Here is a tiny trained network, its code and every weight. The questions are about switching its units off for an input and a class, where a switched-off unit gives its printed mean instead of its output.

import numpy as np


def w(rows, s, z=0):
    codes = np.array(rows[::2]) - 128.0
    scale = np.full(codes.shape[1], s)
    scale[-1] = z or s
    return codes * scale


def norm(h):
    return h / np.sqrt((h * h).mean(-1, keepdims=True) + 1e-5)


def f(y):
    return y / 2 * (1 + np.tanh(0.7978845608 * (y + 0.044715 * y**3)))


def log_softmax(a):
    a = a - a.max(-1, keepdims=True)
    return a - np.log(np.exp(a).sum(-1, keepdims=True))


def net(x, mask):
    res = np.array(x, float).reshape(1, 2) / 4 @ E
    u = 0
    for l in range(3):
        y = f(norm(res) @ A[l][:, :-1].T + A[l][:, -1])
        res = res + np.where(mask[u : u + 9], y, B[l][:, -1]) @ B[l][:, :-1]
        u += 9
    return log_softmax(norm(res)[-1] @ U[:, :-1].T + U[:, -1])


A, B = {}, {}
E = w([
[90,130,53,12],'x0',
[185,13,115,169],'x1',
],0.011)
A[0] = w([
[113,149,75,162,21],'0.n0',
[121,124,71,24,56],'0.n1',
[119,195,168,119,91],'0.n2',
[123,125,122,143,3],'0.n3',
[105,127,197,115,79],'0.n4',
[134,249,153,200,116],'0.n5',
[136,40,131,165,143],'0.n6',
[154,31,94,132,27],'0.n7',
[145,74,175,90,59],'0.n8',
],0.02,0.0032)
B[0] = w([
[198,120,102,112,120],'0.n0',
[99,131,122,3,247],'0.n1',
[109,131,75,202,186],'0.n2',
[222,139,115,83,119],'0.n3',
[175,175,130,112,139],'0.n4',
[135,226,176,138,224],'0.n5',
[132,21,158,167,215],'0.n6',
[150,131,34,207,212],'0.n7',
[163,119,110,143,147],'0.n8',
],0.04,0.013)
A[1] = w([
[181,155,128,200,87],'1.n0',
[160,91,82,179,52],'1.n1',
[192,213,116,96,107],'1.n2',
[210,94,251,73,21],'1.n3',
[127,179,178,205,108],'1.n4',
[122,133,136,129,114],'1.n5',
[165,64,178,30,2],'1.n6',
[184,136,91,130,100],'1.n7',
[171,117,199,98,96],'1.n8',
],0.023,0.0039)
B[1] = w([
[220,177,74,72,236],'1.n0',
[120,178,112,245,236],'1.n1',
[14,117,127,200,229],'1.n2',
[154,64,252,128,141],'1.n3',
[237,120,157,41,254],'1.n4',
[122,124,141,128,127],'1.n5',
[216,159,24,88,202],'1.n6',
[150,176,156,155,140],'1.n7',
[118,97,179,107,131],'1.n8',
],0.031,0.009)
A[2] = w([
[131,91,130,128,1],'2.n0',
[113,48,126,43,69],'2.n1',
[79,57,110,253,69],'2.n2',
[231,88,131,41,111],'2.n3',
[110,147,196,23,84],'2.n4',
[105,143,140,212,129],'2.n5',
[111,86,89,74,31],'2.n6',
[114,138,144,116,110],'2.n7',
[3,181,147,178,65],'2.n8',
],0.021,0.0036)
B[2] = w([
[152,159,117,161,122],'2.n0',
[164,179,130,41,193],'2.n1',
[245,86,2,188,252],'2.n2',
[23,37,183,136,210],'2.n3',
[126,68,55,190,210],'2.n4',
[172,87,83,76,194],'2.n5',
[170,169,167,53,185],'2.n6',
[121,124,115,145,130],'2.n7',
[37,100,143,221,151],'2.n8',
],0.033,0.012)
U = w([
[94,73,168,149,3],'0',
[183,67,80,188,201],'1',
[30,140,129,174,134],'2',
[164,228,194,142,158],'3',
[169,67,250,150,98],'4',
[86,118,85,40,145],'5',
],0.024,0.0062)

Each question gives the input, the list of numbers given to net, and the class t.
The units are the neurons (one row each of A and B). Each row of codes is followed by its name. A weight is (code - 128) times the scale printed after its matrix; where a second scale follows, it is the last column's (A, B and U).
mask holds one flag per neuron, layer by layer. A switched-off neuron (its flag False) gives its mean, the last column of its row in B, instead of its output. The means were averaged over made-up inputs and are rounded, as every weight is.
A unit's drop is (log p(t) with every unit on - log p(t) with that unit switched off) / (log p(t) with every unit on - log p(t) with every unit switched off).
The circuit of an input: a set's keep is (log p(t) with only the set's units on - log p(t) with every unit switched off) / (log p(t) with every unit on - log p(t) with every unit switched off). Starting from the 12 units with the biggest drops (on a tie, the unit counted first), units are removed one at a time, each time the one whose removal leaves the highest keep (on an exact tie, the one counted first), for as long as the keep stays at least 0.8.
circuit, biggest first: the units of the circuit, biggest drop first
k most important neurons: the k neurons with the biggest drops, biggest first
k most important neurons of layer l: the k neurons of layer l with the biggest drops, biggest first
drop when u is switched off: that unit's drop, to one decimal
input [-3,-1], class 3: circuit, biggest first -> [0.n5]
input [-8,-1], class 4: 2 most important neurons -> [1.n4 0.n7]
input [0,-6], class 3: 2 most important neurons of layer 0 -> [0.n1 0.n2]
input [6,-7], class 5: 2 most important neurons -> [0.n1 0.n5]
input [0,-8], class 3: 3 most important neurons -> [0.n1 0.n2 1.n4]
input [3,-5], class 2: 4 most important neurons -> [0.n6 1.n4 0.n2 2.n8]
input [-5,2], class 4: 2 most important neurons of layer 0 -> [0.n2 0.n7]
input [-8,-3], class 3: 2 most important neurons -> [0.n5 0.n1]
input [-1,-8], class 3: 2 most important neurons -> [0.n1 1.n4]
input [8,5], class 5: drop when 0.n1 is switched off -> 1.8
input [4,-7], class 2: drop when 0.n6 is switched off -> 1.0
input [3,2], class 5: drop when 0.n1 is switched off -> 1.6
